Here is a tiny trained network, its code and every weight. The questions are about switching its units off for an input and a class, where a switched-off unit gives its printed mean instead of its output.

import numpy as np


def w(rows, s, z=0):
    codes = np.array(rows[::2]) - 128.0
    scale = np.full(codes.shape[1], s)
    scale[-1] = z or s
    return codes * scale


def norm(h):
    return h / np.sqrt((h * h).mean(-1, keepdims=True) + 1e-5)


def f(y):
    return y / 2 * (1 + np.tanh(0.7978845608 * (y + 0.044715 * y**3)))


def log_softmax(a):
    a = a - a.max(-1, keepdims=True)
    return a - np.log(np.exp(a).sum(-1, keepdims=True))


def net(x, mask):
    res = np.array(x, float).reshape(1, 3) / 4 @ E
    u = 0
    for l in range(3):
        y = f(norm(res) @ A[l][:, :-1].T + A[l][:, -1])
        res = res + np.where(mask[u : u + 9], y, B[l][:, -1]) @ B[l][:, :-1]
        u += 9
    return log_softmax(norm(res)[-1] @ U[:, :-1].T + U[:, -1])


A, B = {}, {}
E = w([
[32,188,89],'x0',
[131,162,3],'x1',
[181,225,138],'x2',
],0.0073)
A[0] = w([
[145,108,159,153],'0.n1',
[27,165,250,61],'0.n2',
[145,134,131,4],'0.n3',
[121,117,119,36],'0.n4',
[192,233,169,161],'0.n5',
[174,96,200,138],'0.n6',
[247,74,79,59],'0.n7',
[195,87,87,52],'0.n8',
[158,103,161,205],'0.n9',
],0.016,0.0031)
B[0] = w([
[161,115,182,162],'0.n1',
[243,90,31,237],'0.n2',
[173,182,143,112],'0.n3',
[135,135,109,115],'0.n4',
[247,251,144,254],'0.n5',
[92,121,223,227],'0.n6',
[205,92,68,228],'0.n7',
[173,123,88,172],'0.n8',
[171,101,194,188],'0.n9',
],0.022,0.0068)
A[1] = w([
[116,123,139,81],'1.n1',
[76,47,237,15],'1.n2',
[114,217,130,35],'1.n3',
[221,117,180,224],'1.n4',
[87,140,130,177],'1.n5',
[152,8,153,150],'1.n6',
[146,112,174,52],'1.n7',
[115,217,114,5],'1.n8',
[124,211,230,93],'1.n9',
],0.019,0.0031)
B[1] = w([
[123,130,106,121],'1.n1',
[149,221,2,163],'1.n2',
[169,55,114,149],'1.n3',
[43,218,106,250],'1.n4',
[84,106,105,130],'1.n5',
[211,55,142,192],'1.n6',
[115,168,135,144],'1.n7',
[173,61,108,150],'1.n8',
[116,45,188,167],'1.n9',
],0.033,0.015)
A[2] = w([
[147,60,187,6],'2.n1',
[115,152,150,154],'2.n2',
[103,120,183,87],'2.n3',
[192,38,157,147],'2.n4',
[93,155,253,149],'2.n5',
[11,91,94,100],'2.n6',
[105,79,154,60],'2.n7',
[147,189,99,9],'2.n8',
[158,62,92,167],'2.n9',
],0.019,0.0025)
B[2] = w([
[144,132,35,149],'2.n1',
[93,109,109,139],'2.n2',
[77,160,166,124],'2.n3',
[134,11,125,253],'2.n4',
[31,49,191,182],'2.n5',
[76,162,254,201],'2.n6',
[133,181,98,126],'2.n7',
[65,173,43,255],'2.n8',
[105,78,185,252],'2.n9',
],0.026,0.006)
U = w([
[149,195,71,250],'0',
[180,8,115,43],'1',
[48,139,236,63],'2',
],0.017,0.0021)

Each question gives the input, the list of numbers given to net, and the class t.
The units are the neurons (one row each of A and B). Each row of codes is followed by its name. A weight is (code - 128) times the scale printed after its matrix; where a second scale follows, it is the last column's (A, B and U).
mask holds one flag per neuron, layer by layer. A switched-off neuron (its flag False) gives its mean, the last column of its row in B, instead of its output. The means were averaged over made-up inputs and are rounded, as every weight is.
A unit's drop is (log p(t) with every unit on - log p(t) with that unit switched off) / (log p(t) with every unit on - log p(t) with every unit switched off).
The circuit of an input: a set's keep is (log p(t) with only the set's units on - log p(t) with every unit switched off) / (log p(t) with every unit on - log p(t) with every unit switched off). Starting from the 12 units with the biggest drops (on a tie, the unit counted first), units are removed one at a time, each time the one whose removal leaves the highest keep (on an exact tie, the one counted first), for as long as the keep stays at least 0.8.
units of the circuit, in order: the units of the circuit, biggest drop first
unit that matters most: the unit with the biggest drop
k most important neurons: the k neurons with the biggest drops, biggest first
k most important neurons of layer l: the k neurons of layer l with the biggest drops, biggest first
drop of u: that unit's drop, to one decimal
input [-1,-4,1], class 2: units of the circuit, in order	0.n6
input [6,-1,-1], class 1: 2 most important neurons	0.n5, 1.n4
input [-3,0,5], class 2: 4 most important neurons	0.n2, 1.n9, 1.n2, 2.n5
input [0,-8,-4], class 0: 2 most important neurons of layer 0	0.n6, 0.n7
input [-8,-2,-1], class 0: 3 most important neurons	1.n2, 0.n5, 1.n4
input [0,-6,-4], class 0: 3 most important neurons	0.n6, 0.n7, 1.n2
input [6,-6,0], class 1: 2 most important neurons	0.n2, 0.n5
input [4,1,8], class 1: 2 most important neurons of layer 0	0.n2, 0.n7
input [-5,-8,0], class 0: 2 most important neurons	1.n2, 0.n5
input [7,-3,-4], class 1: 3 most important neurons	0.n5, 1.n4, 1.n2
input [-1,0,5], class 2: 4 most important neurons	0.n2, 1.n9, 1.n2, 1.n6
input [8,0,-2], class 1: 3 most important neurons	0.n2, 1.n4, 0.n5
input [1,4,8], class 1: 4 most important neurons of layer 0	0.n2, 0.n7, 0.n8, 0.n9
input [4,4,6], class 1: unit that matters most	0.n2
input [7,-5,-2], class 1: 3 most important neurons	0.n5, 1.n4, 1.n2
input [-5,0,7], class 2: 3 most important neurons	0.n2, 1.n9, 1.n2
input [5,1,-4], class 2: 2 most important neurons of layer 1	1.n6, 1.n2
input [-2,-6,4], class 2: drop of 1.n3	0.0
input [-6,-6,-4], class 0: drop of 1.n2	1.1
input [3,4,4], class 1: drop of 0.n2	1.0
input [3,6,3], class 1: unit that matters most	0.n2
